[128 = 0]

fsbz: [144 108 130 114 144 109  82 109  97 150 145 155  97 121 106  94 134  98
 108 126]
ddsm: [127 144 152 119 143 116 120 119  90 125 107 129 140 148 115 142 141 136
 123 139]
rmll: [110 119 123 117 142  98 110 156 147 167  98 172 155 162 118 132 141 184
 121 137]
fsbz: [103 112 162  82 160  99 117 107 142 142 110  70 159 204  96 129 150 118
  82 154]
ddsm: [148 116 136 197 102 163 147 119 168 104 102 178 101 107 111 163 129 130
 170 116]
pgnc: [149  85 132 114 136  82 128  85 158 174 121  68  76 135  77  72 162  71
 108 137]
fsbz: [135 129 150 164 118 125 104 136  82  75  92 176 132 121 103 195 116 150
  98 105]
pgnc: [ 94  99 113 109  93 175 134 183 168 173 142 127 152 171 157 107 100 150
 139 128]
fsbz: [124 162  97  73 207  52  81 119 109 176 156 185 151 114 147  80 159 167
 123 154]
thdc: [130 125 119 112  78 158 153 169  91 198 129  97 106 134 150  70 119 125
 173 130]
rmll: [129 138  74 154  98 182 150 158 169 108 188 161 121  60 194 117  87 132
 170 104]
rmll: [138 136 134 115 162  98 131  89 142 147 127 112 117 131 112 103 161 110
 139 150]
fsbz: [120 118 137 100 138 130 115 116 122 132 147  96 131 150 125 112 126 100
 105 135]
fsbz: [133 110 154 155 122 109 127 124 134 127  72 143 123 153  83 161 146 145
 118 127]
rmll: [123 134 106 109 119 102 133 170 113 207 108 149 130 135 140  85 141 178
 159 138]
fsbz: [143  92 142 167  79 164 152 126 150 130 107 106  87 130 102 129 122  95
 146 115]
thdc: [146  81 112 142 147 130  60  99 149 109 178 198  86  92 108 111 113  79
  89 105]
ddsm: [124 119 120 125 121 136 128 139 139 143 134 133 127 131 134 116 123 131
 133 127]
pgnc: [ 88  94  85  72  72 171 123 216 126 184 182  89 147 151 186  71  69 136
 105 109]
ddsm: [129 121 126 120 142 120 112 115 132 122 143 131 124 125 123 122 129 114
 111 128]
pgnc: [128 112  90 101 144  72 101 144 136 175 141 145 120 110 128  84 136 146
 103 124]
ddsm: [141 142 104 142 119 133 160 123 151 132 144 115 109  87 149 107 131 120
 165 126]
ddsm: [121  91 168 148 130 151  80 129 127 129  95 203 133 183  84 163 128 139
 112 129]
thdc: [113 194 152  90 172 158 149  92 100  87 166  81 176 145 172 138 132 110
 151 161]
pgnc: [105 111  87  94 132 109 116 153 165 124 171 103 149 117 156 112 103 132
  76 113]
rmll: [118 125  67  92 106  74 148 194 138 221 124 109 128 110 158  60 132 184
 139 125]
ddsm: [139 150 120 121 144 116 139 109 120 136 141 118 119 106 139 105 142 118
 150 138]
pgnc: [133 128 112 117 139  96 114 128 118 139 134 134 121 110 126 112 133 132
 113 124]
thdc: [131 119 115 139 117  92 129 149 129 140  98 138 123 117 114 136 133 159
 114 116]
thdc: [118 149 159 122 182 158 115  67 155  60 163 128 159 148 133 164 132  91
 119 149]
fsbz: [110 128 145 123 131 119 156 129 166 132  93  89 156 172 116 149 144 148
 127 144]
pgnc: [110 114 135 136 119 161 142 137 179 132 122 131 147 162 131 141 124 138
 143 135]
thdc: [126 170 121 102 154 117 128 120  91 110 155 114 148 109 158 124 127 129
 127 136]
rmll: [150 151 170 150  69 207 138 145   4 123 115 131  99 127 136 133 104 101
 179 120]
ddsm: [131 133 157 145 128 133 124 124 106 117  94 150 134 149 107 160 137 141
 134 133]
pgnc: [119 146 124 134 119 149 122 165 104 143 119 187 149 133 151 139 118 176
 159 129]
thdc: [122 119 140 185 139 108 135 111 196  27  87 149 156 122  96 236 126 156
  78 107]
rmll: [136 130 147 123 120 127 132 118  92 125 118  95 116 135 114 126 132 106
 120 129]
rmll: [138 143 132 138 130 151 132 119 118 137 135 153 118 119 138 117 133 123
 168 137]
thdc: [143  76 115 141 155  75  65 110 159 144 124 201  95 115  78 117 143 124
  82 115]
[131 129 150 155 105 183 123 128 101  74 136 142 127 125 132 169  99 108
 127 112]	rmll
[146 122  80 143  81 186 187 136 188 177 182  94  76  74 178  47 115  86
 216 125]	fsbz
[140 128 189 139 122 156 119  91  63  76 108  96 117 155  91 168 126  77
 105 127]	rmll
[101 114  97 113 132 123 116 168 177 156 140 164 158 141 151 120 116 174
 122 127]	pgnc
[131 173 111 106 161 126 114 111  85  77 185 126 144  81 171 130 112 112
 114 124]	thdc
[108 100 112  71 152 117  79 136 134 174 174 133 136 155 136  74 120 114
  92 136]	ddsm
[139 118 101 138 125 101 105 139 118 118 139 158 111  85 127 127 117 133
 100 104]	thdc
[120 159 148 114 178 143 118  81 135  72 162 123 158 136 141 154 132 103
 120 146]	thdc
[126 118 140 121 122 149 132 125 134 156 127 120 122 154 123 108 133 115
 148 140]	thdc
[122 163 131  94 139 120 145 133  91 157 129  97 145 140 150 103 140 139
 152 149]	thdc
[148 184 140 126 153 103 156  95  81 121 115 103 125 104 133 125 159 127
 165 148]	ddsm
[116 126 125 131  88 186 181 138 167 114 149  54 132 135 158 125 105 100
 151 126]	fsbz
[114 117 139 114 128 122 111 140 114 120 120 121 145 154 119 145 119 134
  92 124]	ddsm
[107  89  78 107 169  56 100 144 236 191 131 177 144 138 119  93 151 179
 102 136]	pgnc
[120 107 167 142  99 161 129 128 110  74 108  89 135 161 103 181 106 103
  86 113]	fsbz
[122 127 147 142 171 130 104  97 171 108 122 187 148 152 111 158 145 139
 131 145]	rmll
[129  92 129 124 152 134  78 108 155 143 154 182 113 140 110 107 129 104
 113 131]	ddsm
[108 117  83 126  67 141 136 223 114 156 128 143 143 112 170 123  83 187
 123  96]	rmll
[136 120 130 106 122  93 143 110 109 121 129  35 109 121 111 111 133  87
  87 123]	rmll
[117 122 154 149 126 160 105 135 122  94 113 180 149 155 118 179 114 145
 119 123]	rmll
[139 142 126 138 138 147 135 106 138 124 148 142 116 109 140 116 134 111
 162 136]	rmll
[149 143 149 139 145 149 135  75 121 100 147 112 105 113 122 125 139  76
 150 139]	rmll
[140 147 138 134 144 118 131 105 112 118 122 130 123 118 121 133 143 122
 139 136]	ddsm
[141  70 113 189  79 174 111 137 173  74 147 169  88  87 115 160  84  95
 101  79]	thdc
[136 124 117 146 127 117 136 110 149  74 141 102 119  92 125 153 118 105
  97 109]	ddsm

jm_fq: [130 130 140 128 138 103 149 132 138 144 127 133 133 138 162 128 139 124
 123 131]
gt_qq: [152 109 118 107 109 175 148 142 128 175 112 152 148 100  88 121 159 111
 110 132]
mb_tq: [139 105 141 103  92 177 118 129  99  88 118 119 106  95 124 150 150 148
 117 102]
gq_sj: [179 112 119 141  97 148 162 150 169 137 137 124 137 131 133 152 159 152
 119 117]
jm_fq: [115 133 139 178 141  86 143 113 146 129 125 108 103 145 161 135 127 134
 131 127]
mb_tq: [145 151 118 106 130 117 131 180 143 134 132 130 187 123 112 103 136 115
 129 121]
pn_zp: [144 111 112 152 106 114 111 134 172 117 152 106 106 161 127 169 129 172
 132 114]
gq_sj: [152 120 126  68 130 146  89 172 118 120 118 165 130 101 123 132 129 124
 120 142]
jm_fq: [113 147 119 176 142 100 121 125 143 120 128 105 123 137 116 118 109 127
 141 129]
gq_sj: [ 56 125 133 162 140 152 122  27  70 130 121 114  82 131  97 113  92 110
 139 137]
jm_fq: [133 129 125  74 138 120 125 152 129 161 135 160 166 136 130 116 133 111
 122 140]
gq_sj: [124 123 122 136 129  95 114 139 156 138 140 119 124 154 134 144 129 143
 129 123]
gt_qq: [149 100 115 110  82 146 160 137 162 170 153 117 166 155 107 149 173 150
 113  96]
pn_zp: [122 155 142 141 157  78 133 153 134 120 119 123 142 127 163 109 124 113
 133 132]
mb_tq: [125 158 156 127 176  62 146 137 130 118 126 145 132 142 214 113 113 112
 134 152]
gt_qq: [114 123 178 109 112 129 161 126  84  97 105 108 126  95 182 126 172 124
 109  90]
pn_zp: [ 86 166 136 172 108 105 133 124 112  59 142  42 164 134 110 105 126 142
 147  63]
gq_sj: [109 127 124 153 125 124 113 115 126 118 127 108 110 129 110 131 120 134
 133 120]
gt_qq: [106 117 134 139 120 110 110 143 128 138 112 108 117 116 111 131 149 128
 118 107]
mb_tq: [128 141 127 137 141 115 133 125 133 125 133 130 133 137 139 121 115 124
 135 137]
gq_sj: [202 121 141  20 137 155 183 169 131 173 134 218 188 122 194 121 157 103
 106 167]
gq_sj: [162  96 120 123 100 180 159 103 139 153 135 147 113 130 123 154 146 143
 117 136]
gq_sj: [ 77 147 130 156 158  31 101 130 156 137 147  97 132 183 150 126 109 133
 141 118]
gt_qq: [116 116 107 193 105 105  69 167 165 110 115  72  89 116  67 153 137 160
 130  95]
jm_fq: [129 108  75 125 127 187  70 101 129 154 137 160  99 130  33 136  81 128
 140 168]
pn_zp: [141  92 107 124  93 168 115 106 143 136 148 126 103 146  96 167 132 161
 125 121]
mb_tq: [ 92 100  99 175 103 153 108  68 136 155 142  98  91 155  56 149 115 148
 134 117]
pn_zp: [ 95 157 136 143 150  88 114 136 116 108 123 106 142 128 131 102 113 114
 139 119]
pn_zp: [120 107 134 107 119 123 154  97 135 164 149 136 135 166 151 144 144 136
 120 123]
mb_tq: [108 132 172 128 140  96 127 103  98  63 126 112  84 132 215 146 121 146
 131 117]
mb_tq: [149  95 108  97  94 180 122 160 135 183 111 146 146  96  57 131 169 119
 105 120]
jm_fq: [ 96  98 159 125 108 117 111  99 105  98 125 100  75 133 164 165 147 158
 117  95]
pn_zp: [167 118 149  91 117 178 203 119 108 159 114 167 155 101 162 116 166 104
 107 140]
gt_qq: [ 77 134 158 114 160  86 112 120  92 139 103 133 116 117 153 108 128  98
 122 131]
jm_fq: [153 127 119  93 142 132 146 143 142 176 132 172 158 135 133 118 132 108
 122 157]
mb_tq: [ 70 139 115 201 148  81 117  54 143 127 158  88  93 192 124 135  80 144
 155 130]
gt_qq: [ 83 114 135 100 145  97 115 130 117 202 110 146 140 130 108 110 148  94
 111 132]
pn_zp: [ 99 145 156 108 175  51 154 124 130 172 129 151 151 161 199 106 130  97
 124 146]
jm_fq: [127 129 136 142 121 130 134 125 123 108 124 112 120 121 135 131 133 135
 128 116]
gt_qq: [145 125  82 141 120 114 116 125 190 155 179 125 148 196  96 150 103 158
 145 136]
[140 140 132  94 134 140 103 170 107 101 111 143 141  90 121 112 126 115
 126 131]	gq_sj
[101 130 123 129 126 131 108 113 112 121 131 114 127 131 101 122 116 127
 134 119]	pn_zp
[126 127 118 178 150 102 137 105 158 160 129 134  99 151 135 134 111 127
 134 156]	jm_fq
[125 110 135 107 114 138 160  99 127 157 143 135 139 152 145 138 146 132
 119 121]	pn_zp
[135 142 139 132 157  82 135 152 145 138 121 142 131 133 171 121 127 117
 127 145]	pn_zp
[136 183  96 125 140  88 129 193 166 133 154 109 233 151  87  80 114 111
 148 115]	mb_tq
[150 137 146 152 111 147 139 131 114  51 121 100 106 101 160 139 130 151
 133 107]	gt_qq
[116 141 131  98 127 118 112 153 115 113 131 120 160 124 120 113 131 122
 129 110]	jm_fq
[111 144 124 127 146 140  97 136  98 113 105 134 124  92  93 101 106 103
 134 141]	pn_zp
[168 150 114 166 109 185 158 138 124  86 118 111 145  86  94 109 124 126
 137 123]	jm_fq
[117 145 119 181 118 139 113 121 121  78 123  84 113 112  94 122 110 140
 143 109]	jm_fq
[116 114  85  81 146 106 131 111 172 254 171 179 185 206  86 120 116 107
 128 165]	gt_qq
[122 144 126 134 119 167 123 131  93  95 110 114 138  86  89 103 123 114
 133 117]	pn_zp
[114 108 104 126 118 112 111 142 161 193 136 127 143 151  77 134 145 128
 119 122]	gt_qq
[198 157  87 161 150 200 116 129 132  77 123 169 104  91  95 116  57 123
 157 195]	gt_qq
[117 105 158  99 141  94 130 145 124 170 103 152 111 118 171 136 164 114
 103 133]	mb_tq
[152 117 157 135 112 140 178 121 124 115 118 124 116 113 183 142 162 137
 114 116]	jm_fq
[107 118 116 149 133 114 123 108 143 169 131 126 118 148 104 131 125 125
 128 134]	mb_tq
[169 146 111 167 132 169 113 137 127  67 116 130  97  90 112 128  92 136
 145 152]	gt_qq
[191 122 115 111 101 134 102 223 169 101 123 126 143  99 117 150 157 154
 119 112]	gq_sj
[111 136 160 121 136 117 137 120  94  98 113 121 117 110 170 121 135 120
 124 118]	gt_qq
[194 116  83 153  92 196 132 152 168 129 135 132 133 111  62 144 130 149
 131 135]	gt_qq
[106 122 120 155 118 138  95 107 118 100 128 102  93 126  98 140 111 144
 137 117]	jm_fq
[131 134 133 151 159 114 144  97 131 139 126 151 100 140 164 127 104 118
 134 166]	mb_tq

qr-tn: [137 156 129 138 133 127 114  98  92 103 157 140 173 114 108 170  80 108
 158 113]
ns-zc: [142 164 156 144 124 119 109 133 153 100 133 132 126 107 142 140 130 157
 106 108]
dt-cd: [107 175 116 132 146 136  77 131 140 139 101 135 160 150 140 101 119 126
  99 141]
qr-tn: [131 138 102 170  94  76 111 149 113 148 132  90 166 135 158 115  72 121
 122 169]
dt-cd: [165 139 124 120 109 108 170 118 106 132 178 121 170 108  88 164 106 112
 149 103]
jq-nr: [153 148 204 100 155 144  97 151 133 120 140  85  62 157 156  96 107 113
 164 149]
ns-zc: [117  58 120 134 115 150 144 130 149 104  87 177  80  53 135 129 158 153
 153 134]
dt-cd: [ 98  59 131 115 149 131  99 100  85 142  91 122 110 143 100 155 119  75
 168 155]
ns-zc: [153 144  86 142  90 109 127 138  93 107 158 112 155 165 134 142 111 146
 117 144]
dt-cd: [117 153 114 113 112 141 112 152 123 121 127 161 126 130 111 125 137 132
 116 128]
rr-lh: [142 172 121 124 127 164  97 138 118  84 140 154 127 124 150 108 100 145
 152 143]
dt-cd: [ 98 103 182 137 153 116 154 115 141 142 130 157  94 112 146 171 113 137
 152  99]
ns-zc: [161 115 128 116 110 135 112 142  94  97 144  97  95 157 135 124 117 126
 156 161]
cq-hj: [133 119 134 122 147 132 114 118 127 138 113 120 134 130 136 121 110 117
 150 145]
jq-nr: [150 181 195 111 135 124 115 156 172 129 136 135 111  88 126 122 123 135
 125 104]
qr-tn: [145 119 131 110 147 134 157 104 139 142 130 145 153 111 110 151 133 133
 144 106]
qr-tn: [102 181  85 116 110 134 127 163 107 163 146 163 174 138 114  94  86 102
 132 145]
ns-zc: [128 117 154 151 144 138  83 114 133  87 104 116  95 122 167 126 121 143
 138 144]
jq-nr: [151 129  92 108 102 111 137 151 123 152 127 131 153 158 117 135 136 147
 112 145]
qr-tn: [148 112  49 101 118 157 143 119 107 126 117 172 173 144 116 133 136 154
 144 150]
dt-cd: [ 94 175 145 153  93  95 107 164 131 124 143 140 121 119 113 144 129 125
  78 104]
rr-lh: [154 102 129 111 131 123 179 113 140 142 142 113 130 131 108 144 164 137
 122 103]
cq-hj: [185 127 138  69 109 134  83 179 134 142  95 131 115 115 110 109 118 127
 165 183]
qr-tn: [154 151 171  66 145 132 140 141 114 156 153 175 135 137  95 182  90 122
 185 113]
cq-hj: [ 95 113 130 143 135 116 152 126 108 148 142 153 123 152 159 152  86 134
 156 132]
jq-nr: [104 134 116 151 134 122  83 113 133 117  94 126 143 142 135 134 142 135
  89 132]
cq-hj: [151 115 107 139 111 129 147 122 127 112 140  95 131 111 124 104 144 123
 123 132]
cq-hj: [106 164 137 133 139 108 113 148 139 166 123 147 148 161 163 129  86 144
 123 140]
ns-zc: [ 86 137 113  93  86 162 120 183  92 112 138 215  83 106  79 135 133 110
 148 128]
rr-lh: [ 86  73 115 146 120 110 179 114 113 154 136 114 112 127 106 138 151  97
 117 110]
cq-hj: [140  92 111 125  98 145 151 133  99  81 148 156  90 117 123 156 141 152
 155 127]
jq-nr: [133 117 127 121 137 158 100 136 111  99 121 118  83 168 169 102 121 142
 153 167]
rr-lh: [125  81  98 142  93 108 132 133  86 114 132 124 112 152 131 160 122 135
 138 152]
jq-nr: [101  98 122 132 158 151 161 108 124 141 127 168 120 127 165 127  98 138
 177 134]
rr-lh: [130  85 175 119 118  83  96 150 125 152  92 145 100 119 132 192  96 135
 160 153]
jq-nr: [122  51 162 160 154  94 115  69 104 130 103  97 133  93 125 186  88  89
 179 135]
jq-nr: [147 107 120  87 132 148 131 133  87 133 138 141 119 158 119 139  99 115
 189 158]
dt-cd: [157 188 122 143 106 118 142 130 121 103 182 113 165 121 119 131 113 133
 111 102]
jq-nr: [143 103 148 132 134 114 134 130 130 137 128  93 104 145 158 121 115 131
 146 148]
rr-lh: [143 117 136 154  92  63 122 162 158 155 107 109 133 117 153 145 121 162
  95 145]
qr-tn: [130 153 134  57 140 177 149 157 136 144 136 199 109 137 100 124 148 140
 151 113]
qr-tn: [143 177 127 131 101 118 155 174 156 139 162 102 121 133 144  74 140 142
  90 123]
rr-lh: [135 102 158 166 177 144 157  40 151  86 129 143 151  48 136 173 126 139
 157  72]
qr-tn: [144 102 137 148 136 116 113  97 122 106 115 127 140 106 139 168 107 139
 151 132]
cq-hj: [160 152 148 105 130 103 111 173 169 191  99 125 156 101 148  89  81 127
 151 170]
rr-lh: [102  99 105 137 162 155 153  88 103 136 135 105 133 155 139  98 120  94
 152 136]
ns-zc: [139 136 113 147 122 125 110 126 114 108 132 120 139 143 160 126 100 145
 137 151]
cq-hj: [ 98 139 116 135 136 154 131 136 132 117 127 165 109 143 161 112 127 153
 127 129]
rr-lh: [ 90 128 101 163 130 126 114 109 115 125 120 111 147 134 129 109 128 103
 102 130]
jq-nr: [118 148 170 133 143 144 163 125 148 121 159 134 106  78 123 109 125 109
 142  89]
qr-tn: [187 117  93  80 107 127 172 150 127 150 145 123 138 176 120 132 156 167
 127 141]
cq-hj: [115 123 161 128 123  87 155 146 133 175 137 167 135 109 132 179  80 134
 157 117]
ns-zc: [150  93 126 151 111 110 132 109 134  94 121 109 117 115 132 162 160 159
 107 117]
ns-zc: [114 164 126 131 133 131 105 137 137 138 124 104 137 146 126  88 137 109
  94 130]
ns-zc: [107 201 162 138 150 131  77 132 132 119 136 135 140 147 145 125  94 123
 114 118]
dt-cd: [179 108 118 137 113  88 110 142 173 150  84  69 146 127 155 102 150 160
  91 165]
cq-hj: [145  97 124 117 131 139 136 119 124 130 121  96 121 108 109 102 140  97
 146 141]
dt-cd: [105 157 152 152 195 160 136  84 152 122 136 130 135 144 193 100 101 143
 141 111]
jq-nr: [143 133 131  85 135 155 174 148 130 150 149 196 127 110 133 133  94 148
 193 128]
dt-cd: [ 88 156 151 151 118  87 103 153 151 157 111 135 133 123 129 138 124 125
  81 116]
rr-lh: [ 60 103 159 126 126 111 103 134 111 152 103 157 101 108  75 167 135  74
 122 110]
rr-lh: [ 68 112 126 109 123 157 156 129  93 129 150 161  91 122  64 134 160  72
 130  92]
cq-hj: [112 134 139 111 130 104 100 139  92 156 130 126 130 195 118 167 101 112
 131 142]
ns-zc: [134  84 137 124 117 152 125 139 131  94 108 160  74  81 143 128 133 147
 168 146]
dt-cd: [107 151 132 125 140 108  64 140 148 163  74 141 158 142 130 132 119 128
  98 148]
qr-tn: [143 118 126 103 120 113 134 150 121 159 126 129 129 156 126 138 117 133
 141 148]
[134 132 101 151  90 103 116 125 104  93 142 109 137 156 111 165 155 145
  79 116]	ns-zc
[ 71 143  90 150 121 127 111 133 105 149 123 119 150 145 115  88 119  79
 102 141]	qr-tn
[ 90 121 125 120 163 146 110 112 110 152 114 101 122 180 127  96 131  84
 125 143]	cq-hj
[153 110 105  96 115 113 179 147 124 177 141 151 152 143 126 144 108 145
 159 142]	jq-nr
[159 124 108 140 138 152 114 112 138  95 115 120 137 111 168  97 116 153
 150 156]	cq-hj
[137 145 159 157 142 104 112 102 165 113 118  93 138 122 135 145 159 146
  74  94]	ns-zc
[138  95 138 138 138 103 137  89 109 129 137  69 132 157 107 160 146 104
 115 114]	qr-tn
[128 173 141 120 122 102 140 160 135 179 149 144 166 113 127 121  69 112
 147 131]	qr-tn
[104  95  66 173 129 138  99  86 112 101  87 150 173  95 144 129 111 131
 136 153]	qr-tn
[116 121 143  63 122 170 111 193 139 145  95 206  64 116 124 104 132 139
 171 161]	cq-hj
[108 102 105 115 144 180 105 113  93  95 115 133  95 152 127 103 140 107
 154 153]	dt-cd
[139 117 151 137 119 119 115 141 137 109 124 103  87 136 150 127 141 145
 118 136]	qr-tn
[109  75 117 118 117 117 159 141  97 159 134 117  96 163 127 130 123 108
 152 150]	rr-lh
[ 99 140 128 137  93  92 171 160 120 155 165 145 121 142 113 155 130 131
  99 100]	cq-hj
[159 151 149  86 123 141  64 142  89 104 132  99 112 163  84 135 126  90
 142 150]	jq-nr
[117 141 171 122 135 141 101 136 139 104 121 150  90 106 123 140 136 129
 130 112]	ns-zc
[132  85 120 117 121 134 147 119 102 128 136  96 109 127  95 121 146  89
 144 133]	cq-hj
[138 125 121 143 132 175 149 118 124  65 158 112  77 136 169  87 150 153
 137 126]	dt-cd
[163 131 167  93 123 137  92 140 143  97 103 196 113  78 108 193 128 167
 159 118]	cq-hj
[150 171 116  96 103 140  92 160 103 109 147  88 116 181  90 100 160 106
  92 140]	jq-nr
[151 144 118 124  88 131 108 162 121  94 139  97  99 136 116 101 159 130
  99 141]	ns-zc
[102 123 136 124 151 181 148 132 174 116 105 190  94  63 151  86 148 150
 146 115]	cq-hj
[131 102  99 145 111 128 135 124 121 109 123 127 125 124 142 127 136 146
 126 141]	jq-nr
[113 131 108 133 123 118  95 106  69 127 137  98 166 144  77 143 102  58
 135 137]	dt-cd
[132 126 130 109 153 147  98 146 135 152  95 149 125 140 179  94  76 139
 182 185]	cq-hj
[113 127 106 126 132 132 128 126 108 143 130 135 144 150 131 121 106 114
 141 143]	ns-zc
[ 81 160 149 156 116  90 119 138 122 149 142 130 142 121 108 149 109  97
  96 101]	dt-cd
[ 89  96 100 142 164 133 115  92 107 157 100 105 150 171 146 108 111  95
 137 157]	ns-zc
[111 117  86 143 104 108  83 151  94 144  98 151 155 139 152 131  66 126
 156 191]	qr-tn

dp_mq: [140  75 136 122  96 129 112 144 196 196 137  88 170 140 123 172 100 182
 104 157]
hq_ng: [110 119 128  94 193  86 108 101 135   2 111 169  77 124 162 113 123 114
 177 157]
dp_mq: [123 127 104 125 146 118 113  93 121  71 116 147  69  81 166 126 106 145
 132  82]
bp_pc: [125 115 107 134 132 103 127 136 102 101 122 121 120 124 145 133 127 118
 130 109]
hq_ng: [158 145 130 175 116 151 145 132 109 149 147 151 140  79 155 115 145 139
 126 104]
bp_pc: [136 100 132 161 154 143 117 100 102 178 131 160 177  95 154 101 116 144
 132  74]
bd_tc: [120  66 137 148 138 107 143 151 132 141 133  94 179 157 150 139 131 155
 125 166]
bd_tc: [137 102 131 130 102 139 112 139 187 180 127  85 153 137 121 154 106 181
  91 155]
bd_tc: [144 104 127 124 117 122 110 133 164 145 134 128 142 115 137 149 112 150
 128 134]
dp_mq: [126 111 143 117 113 133 131 138 160 158 134 108 146 151 112 146 124 144
 122 160]
hq_ng: [ 95 139 118  92 160 124 101  85 138  79  96 126  73 136 120 114 101 134
 120 113]
bd_tc: [113  69 112 149 142  95 125 153 114 135 112  74 175 163 145 132 121 147
 105 141]
bd_tc: [142 133 123 126 131 128 107 122 146 127 126 142 127 109 134 127 118 134
 129 121]
bp_pc: [112 130 127 105 111 120 156 123  90 120 142 143  99 133 115 147 136  89
 155  98]
dp_mq: [116 120 122 103 129 120 112 117 140 126 118 121 115 138 117 139 110 128
 125 119]
hq_ng: [122 123 123 124 136 120 123 127 123 119 122 124 128 135 128 126 125 124
 128 126]
bp_pc: [152 144  86 128  96  88 122 176  84 110 133 131 126 122 122 151 142  64
 141  96]
hq_ng: [178 152 154 175  72 182 162 144 148 208 174 150 155  73 137 139 151 158
 121 127]
bd_tc: [105 121 162 130 138 126 197 132  73 100 156 152 124 151 132 123 171  89
 178 151]
bd_tc: [126 145 129 140 155 130 128 121 107 102 120 144 127 124 136  98 139 116
 134 127]
dp_mq: [106 112 127  94 136 114 110 124 134 140 114 114 139 169  98 135 113 112
 129 132]
hq_ng: [116  99 141  89 102 125 117 141 179 180 128  89 152 179  86 165 109 140
 115 166]
dp_mq: [121 112 102 105 132 111  93 106 138 118 110 125 103 114 133 142  92 137
 120  86]
bd_tc: [130 118 109 135 130 121 102 133 141 140 110 100 142 132 129 127 111 147
  99 122]
dp_mq: [146 216 121 135  96 157 147 137  98 121 136 150  86 106 100 113 159  83
 125 106]
bp_pc: [136  95  88 127 115  89 106 140 137  94 120 105 103 104 161 162 103 147
 117 104]
dp_mq: [114 118 169 126 131 144 173 119 162  95 147 124 100 135 144 136 145 166
 142 196]
bp_pc: [125 138 161 130 139 164 132 107 151 164 132 140 147 133 114 108 130 148
 125 148]
bp_pc: [125 146 137 120 120 136 144 130 105 140 138 145 130 137 108 125 143  96
 144 120]
bp_pc: [127 129 104 131 127  98 130 151 101  88 121 115 116 135 136 134 136 104
 130 124]
hq_ng: [ 95 106  93 122 168 103  92 105 100 106  84  99 123 146 132 107  97 131
 101  84]
hq_ng: [122 141 102 155 162 132 112  95  90  97 104 139 103  89 160  90 116 139
 111  68]
[132 164 140 125 102 155 148 127 130 144 140 134 107 123 108 131 141 121
 126 130]	hq_ng
[137  83 101 105 102  90 106 143 136 138 134 122 132 120 135 177 101 121
 139  97]	bd_tc
[123 122 114 120 111 122 122 134 129 142 122 104 124 138 117 143 117 129
 112 115]	bd_tc
[132  93 107 132 136  99 105 139 128 126 118 113 150 129 144 137 112 134
 122 117]	bd_tc
[114 138  96 116 160 106 100 101  85  81 103 151  95 111 138 108 112  98
 137  66]	dp_mq
[147  99 178 127 114 146 156 131 182 152 171 157 151 115 144 153 139 161
 164 187]	bd_tc
[ 93  54 113  72 149  92  79  93 175 122 101 101 115 150 130 162  64 165
 123 114]	dp_mq
[ 94  95 118 108 130 106 153 105  95  87 129 123  77 127 146 151 117 125
 146  93]	bp_pc
[ 79 190 175 153 141 185 214 119  73 124 127  99 108 186  89  72 188 114
 109 176]	bd_tc
[152 152 155 132  91 130 178 176 117 130 170 149 142 140 113 147 179  83
 167 179]	hq_ng
[130  91  94 111 113  87 106 141 117 127 125 119 130 126 135 163 105 112
 134  90]	bd_tc
[144 152 145 155 115 149 159 143 125 129 147 135 130 115 136 120 157 131
 130 153]	dp_mq
[ 94 100 129  93 163 101 109 123 111 129 107 118 159 189  98 119 117  94
 140 134]	dp_mq
[124 146 145 101 115 158 120  98 179 140 129 133  91 118 111 138 110 158
 120 137]	hq_ng
[116  88 124 107 153 134  73  78 197 142 102 116 119 111 143 132  68 201
 100 115]	hq_ng
[142 138 140 134 121 138 139 129 138 124 143 148 123 109 137 130 138 132
 141 139]	hq_ng
[ 99  91 127  72  87 121 153  91 134 123 150 134  49 110 129 195  96 138
 154  77]	bp_pc
[128 145 120 117 119 128 118 133 120 143 122 126 132 140 104 128 127 105
 123 115]	dp_mq
[118 105 104 144 132 106 124 150  86 149 113  94 168 156 123 123 128 110
 109 105]	hq_ng
[113 156 103 145 131 130 136 127  66 125 110 112 117 135 117 103 137  99
 106  80]	hq_ng
